Below is a small trained network, with its code and all its weights. Each question gives an input and a class and asks what happens when units are switched off, that is, made to give their printed mean instead of their output.

import numpy as np


def w(rows, s, z=0):
    codes = np.array(rows[::2]) - 128.0
    scale = np.full(codes.shape[1], s)
    scale[-1] = z or s
    return codes * scale


def f(y):
    return y / 2 * (1 + np.tanh(0.7978845608 * (y + 0.044715 * y**3)))


def log_softmax(a):
    a = a - a.max(-1, keepdims=True)
    return a - np.log(np.exp(a).sum(-1, keepdims=True))


def net(x, mask):
    res = np.array(x, float).reshape(1, 5) / 4 @ E
    y = f(res @ A[0][:, :-1].T + A[0][:, -1])
    res = res + np.where(mask, y, B[0][:, -1]) @ B[0][:, :-1]
    return log_softmax(res[-1] @ U[:, :-1].T + U[:, -1])


A, B = {}, {}
E = w([
[95,204,182,73,152,87,44,234],'x0',
[24,61,47,120,109,82,182,229],'x1',
[124,126,131,126,127,131,129,127],'x2',
[82,108,149,174,2,238,47,168],'x3',
[219,75,26,59,181,191,64,173],'x4',
],0.0056)
A[0] = w([
[154,137,123,77,223,41,184,107,64],'n1',
[225,69,28,45,193,203,76,169,1],'n2',
[151,157,109,73,207,45,203,111,71],'n3',
[105,191,191,61,177,110,58,208,143],'n4',
[232,218,209,142,130,168,78,31,148],'n5',
[158,34,61,200,118,168,205,35,175],'n6',
[35,195,249,219,88,54,217,87,106],'n7',
[164,116,135,106,229,26,174,111,51],'n8',
[169,46,77,184,104,164,199,38,149],'n9',
[166,135,126,81,218,40,200,119,44],'n10',
[166,145,111,59,188,21,186,101,68],'n11',
[113,205,167,42,141,79,48,199,150],'n12',
[66,113,135,172,27,248,61,180,229],'n13',
[2,50,27,130,107,68,201,233,122],'n14',
[181,61,77,202,104,194,209,48,197],'n15',
],0.0048,0.00092)
B[0] = w([
[162,82,149,150,59,148,96,118,203],'n1',
[48,169,51,83,144,138,43,34,222],'n2',
[166,93,141,157,61,173,102,113,201],'n3',
[99,92,165,146,165,56,110,162,201],'n4',
[177,209,133,50,167,126,189,95,222],'n5',
[104,96,154,119,171,56,111,146,210],'n6',
[37,169,19,91,126,155,30,47,240],'n7',
[156,79,132,146,67,160,86,124,201],'n8',
[93,93,168,126,176,58,109,153,198],'n9',
[180,71,148,157,50,158,75,101,202],'n10',
[171,90,133,139,61,167,88,104,203],'n11',
[98,96,173,145,170,58,108,154,205],'n12',
[192,76,185,120,41,140,113,102,244],'n13',
[223,219,164,2,138,144,222,67,254],'n14',
[98,101,178,111,175,54,115,169,206],'n15',
],0.0067,0.0043)
U = w([
[178,67,172,163,19,186,93,129,78],'0',
[43,178,2,109,158,148,60,76,86],'1',
[195,220,166,55,173,140,222,117,121],'2',
[130,135,133,144,152,129,131,142,254],'3',
[88,74,199,161,218,47,109,179,86],'4',
[131,152,86,255,192,205,188,195,79],'5',
],0.0083,0.0049)

Each question gives the input, the list of numbers given to net, and the class t.
The units are the neurons (one row each of A and B). Each row of codes is followed by its name. A weight is (code - 128) times the scale printed after its matrix; where a second scale follows, it is the last column's (A, B and U).
mask holds one flag per neuron, in row order. A switched-off neuron (its flag False) gives its mean, the last column of its row in B, instead of its output. The means were averaged over made-up inputs and are rounded, as every weight is.
A unit's drop is (log p(t) with every unit on - log p(t) with that unit switched off) / (log p(t) with every unit on - log p(t) with every unit switched off).
The circuit of an input: a set's keep is (log p(t) with only the set's units on - log p(t) with every unit switched off) / (log p(t) with every unit on - log p(t) with every unit switched off). Starting from the 12 units with the biggest drops (on a tie, the unit counted first), units are removed one at a time, each time the one whose removal leaves the highest keep (on an exact tie, the one counted first), for as long as the keep stays at least 0.8.
units of the circuit, in order: the units of the circuit, biggest drop first
k most important neurons: the k neurons with the biggest drops, biggest first
drop when u is switched off: that unit's drop, to one decimal
input [-1,8,-2,-6,-5], class 2: 3 most important neurons => (n14 n13 n2)
input [8,-5,-2,-4,7], class 4: 4 most important neurons => (n12 n4 n7 n14)
input [6,8,0,-4,-1], class 2: units of the circuit, in order => (n14)
input [-5,-3,4,-4,-3], class 4: units of the circuit, in order => (n14 n15)
input [-8,2,-7,-6,0], class 4: units of the circuit, in order => (n6 n9)
input [4,-5,-1,4,1], class 2: units of the circuit, in order => (n5 n10)
input [-5,7,-5,-2,4], class 2: 2 most important neurons => (n14 n7)
input [-7,4,-3,-6,4], class 4: 3 most important neurons => (n6 n9 n15)
input [-5,8,7,-4,-7], class 2: 2 most important neurons => (n14 n2)
input [-3,-6,-6,3,7], class 1: 2 most important neurons => (n2 n14)
input [-6,8,7,-1,5], class 2: 2 most important neurons => (n14 n7)
input [6,8,-1,2,-6], class 2: 2 most important neurons => (n14 n2)
input [1,-8,-8,2,5], class 2: 2 most important neurons => (n5 n7)
input [4,-4,-5,0,-7], class 1: 2 most important neurons => (n7 n14)
input [-8,6,-1,-2,-4], class 4: 2 most important neurons => (n6 n9)
input [7,-8,5,3,8], class 1: units of the circuit, in order => (n2)
input [1,6,-6,-7,-8], class 1: 2 most important neurons => (n7 n13)
input [-6,8,-5,-3,-3], class 2: drop when n14 is switched off => 1.7
input [1,-2,2,-8,8], class 0: drop when n7 is switched off => 0.1
input [4,-8,2,6,-1], class 2: units of the circuit, in order => (n5)
input [-7,5,2,-3,2], class 4: drop when n15 is switched off => 0.4
input [-6,4,5,1,0], class 4: drop when n13 is switched off => 0.0
